W =
[[105 149 140 134]
 [130 120 157 110]]
Indices start at 1.
(1, 1)	105
(1, 2)	149
(2, 3)	157

M =
[[123 116 114 124 132 113 133 125 118 114 131 131 118 118 114 115]
 [128 137 136 127 114 139 114 124 134 138 116 115 128 130 138 133]
 [135 116 113 135 150 114 153 141 123 112 151 148 122 122 114 116]
 [148 155 145 147 114 154 117 143 155 153 127 114 130 130 154 139]
 [121 135 139 121 113 138 110 117 130 139 110 114 133 134 138 137]
 [118 108 111 119 141 106 141 123 110 107 135 140 122 122 106 115]
 [144 135 125 142 125 133 130 144 141 131 136 123 119 119 134 121]
 [126 141 140 124 104 144 103 120 136 143 107 105 129 130 143 136]
 [117 123 128 119 127 122 124 117 119 125 122 128 132 130 123 130]
 [128 126 132 125 130 132 130 129 128 130 127 131 132 135 130 131]]
Indices start at 1.
row 1 col 1	123
row 10 col 11	127
row 2 col 1	128
row 2 col 11	116
row 9 col 6	122
row 3 col 12	148
row 9 col 12	128
row 8 col 3	140
row 10 col 5	130
row 9 col 7	124
row 5 col 11	110
row 2 col 6	139
row 2 col 7	114
row 8 col 7	103
row 4 col 12	114
row 9 col 10	125
row 6 col 12	140
row 1 col 9	118
row 5 col 13	133
row 6 col 4	119
row 5 col 7	110
row 9 col 1	117
row 3 col 9	123
row 7 col 4	142
row 8 col 16	136
row 10 col 14	135
row 3 col 15	114
row 6 col 2	108
row 8 col 13	129
row 3 col 5	150
row 3 col 13	122
row 2 col 10	138
row 7 col 2	135
row 2 col 3	136
row 5 col 12	114

B =
array([[115, 141, 113, 121, 117, 130, 133],
       [133, 131, 136, 129, 136, 130, 124],
       [134, 128, 138, 131, 137, 129, 123],
       [133, 130, 137, 130, 136, 130, 123],
       [150, 105, 142, 133, 136, 124, 125],
       [129, 138, 128, 124, 131, 131, 126],
       [140, 116, 142, 135, 139, 126, 123],
       [133, 130, 136, 129, 136, 130, 123],
       [137, 121, 141, 133, 139, 128, 123],
       [129, 138, 128, 123, 130, 131, 126],
       [130, 136, 130, 125, 132, 131, 126],
       [130, 137, 129, 124, 131, 131, 126],
       [142, 113, 143, 135, 138, 126, 123],
       [143, 112, 143, 134, 138, 126, 124]])
Indices start at 1.
(1, 1)	115
(7, 1)	140
(11, 6)	131
(4, 3)	137
(11, 4)	125
(13, 7)	123
(14, 3)	143
(8, 6)	130
(13, 4)	135
(6, 5)	131
(10, 3)	128
(13, 3)	143
(10, 5)	130
(9, 6)	128
(5, 6)	124
(8, 3)	136
(4, 2)	130
(1, 3)	113
(3, 5)	137
(3, 6)	129
(13, 6)	126
(1, 2)	141
(8, 2)	130
(6, 4)	124
(13, 2)	113
(8, 7)	123
(14, 5)	138
(11, 2)	136
(2, 2)	131
(5, 4)	133
(3, 2)	128
(8, 5)	136
(12, 4)	124
(14, 6)	126
(4, 6)	130

grid =
[[136 125 133 122 129 123 138 133 128 121 127 126 124 124 127]
 [129 127 119 134 122 134 126 123 128 133 129 132 137 137 123]
 [136 130 135 120 132 118 128 121 131 118 131 138 118 120 134]
 [123 129 123 133 132 133 117 124 128 133 128 132 134 131 134]
 [127 125 129 123 129 126 142 130 127 127 125 124 125 121 117]
 [135 125 131 119 133 119 143 128 128 121 127 128 120 118 122]
 [127 130 128 131 130 129 119 131 129 128 132 126 128 131 136]
 [121 130 133 124 130 126 129 123 131 127 126 132 121 116 124]
 [126 131 125 132 131 129 115 125 131 129 130 133 129 131 139]
 [114 130 149 127 130 131 125 150 126 127 130 114 117 118 131]
 [137 128 138 118 131 118 132 124 131 116 131 135 117 118 132]]
Rows and columns are counted from 1.
(1, 1) => 136
(1, 11) => 127
(5, 14) => 121
(7, 12) => 126
(1, 14) => 124
(10, 1) => 114
(9, 1) => 126
(5, 7) => 142
(3, 10) => 118
(6, 8) => 128
(7, 5) => 130
(1, 15) => 127
(8, 5) => 130
(5, 3) => 129
(3, 11) => 131
(9, 6) => 129
(7, 10) => 128
(11, 5) => 131
(8, 11) => 126
(1, 9) => 128
(11, 13) => 117
(3, 12) => 138
(4, 5) => 132
(11, 4) => 118
(1, 4) => 122
(11, 8) => 124
(10, 10) => 127
(11, 15) => 132
(5, 1) => 127
(8, 10) => 127
(2, 4) => 134
(4, 1) => 123
(1, 10) => 121
(6, 4) => 119
(11, 9) => 131
(10, 5) => 130

m =
[[131 131 127 124 132 131 126 117]
 [128 127 125 134 126 128 126 124]
 [102 129 117 125 131 130 126 145]
 [129 130 126 127 127 130 129 125]
 [137 132 124 129 126 128 130 131]
 [128 127 127 128 124 127 130 126]]
Indices start at 1.
(1, 1): 131
(3, 3): 117
(4, 6): 130
(1, 2): 131
(2, 2): 127
(5, 7): 130
(5, 1): 137
(4, 3): 126
(1, 7): 126
(2, 8): 124
(2, 6): 128
(4, 4): 127
(2, 4): 134
(2, 1): 128
(2, 7): 126
(1, 6): 131
(6, 5): 124
(3, 5): 131

x =
[[129 145 127 130 125 118 110 118 133 124 115 120 132 131]
 [127 129 110 141 123 136 125 102 126 127 107 134 142 140]
 [128 112 136 136 125 114 141 118 132 143 143 124 124 129]
 [134 131 119 124 138 135 119 117 130 130 114 120 138 134]]
Indices start at 1.
(1, 1) = 129
(4, 5) = 138
(2, 10) = 127
(3, 11) = 143
(2, 9) = 126
(2, 13) = 142
(2, 3) = 110
(4, 1) = 134
(3, 2) = 112
(4, 7) = 119
(1, 2) = 145
(3, 13) = 124
(2, 5) = 123
(1, 11) = 115
(1, 3) = 127
(3, 4) = 136
(3, 9) = 132
(1, 5) = 125
(4, 13) = 138
(2, 2) = 129
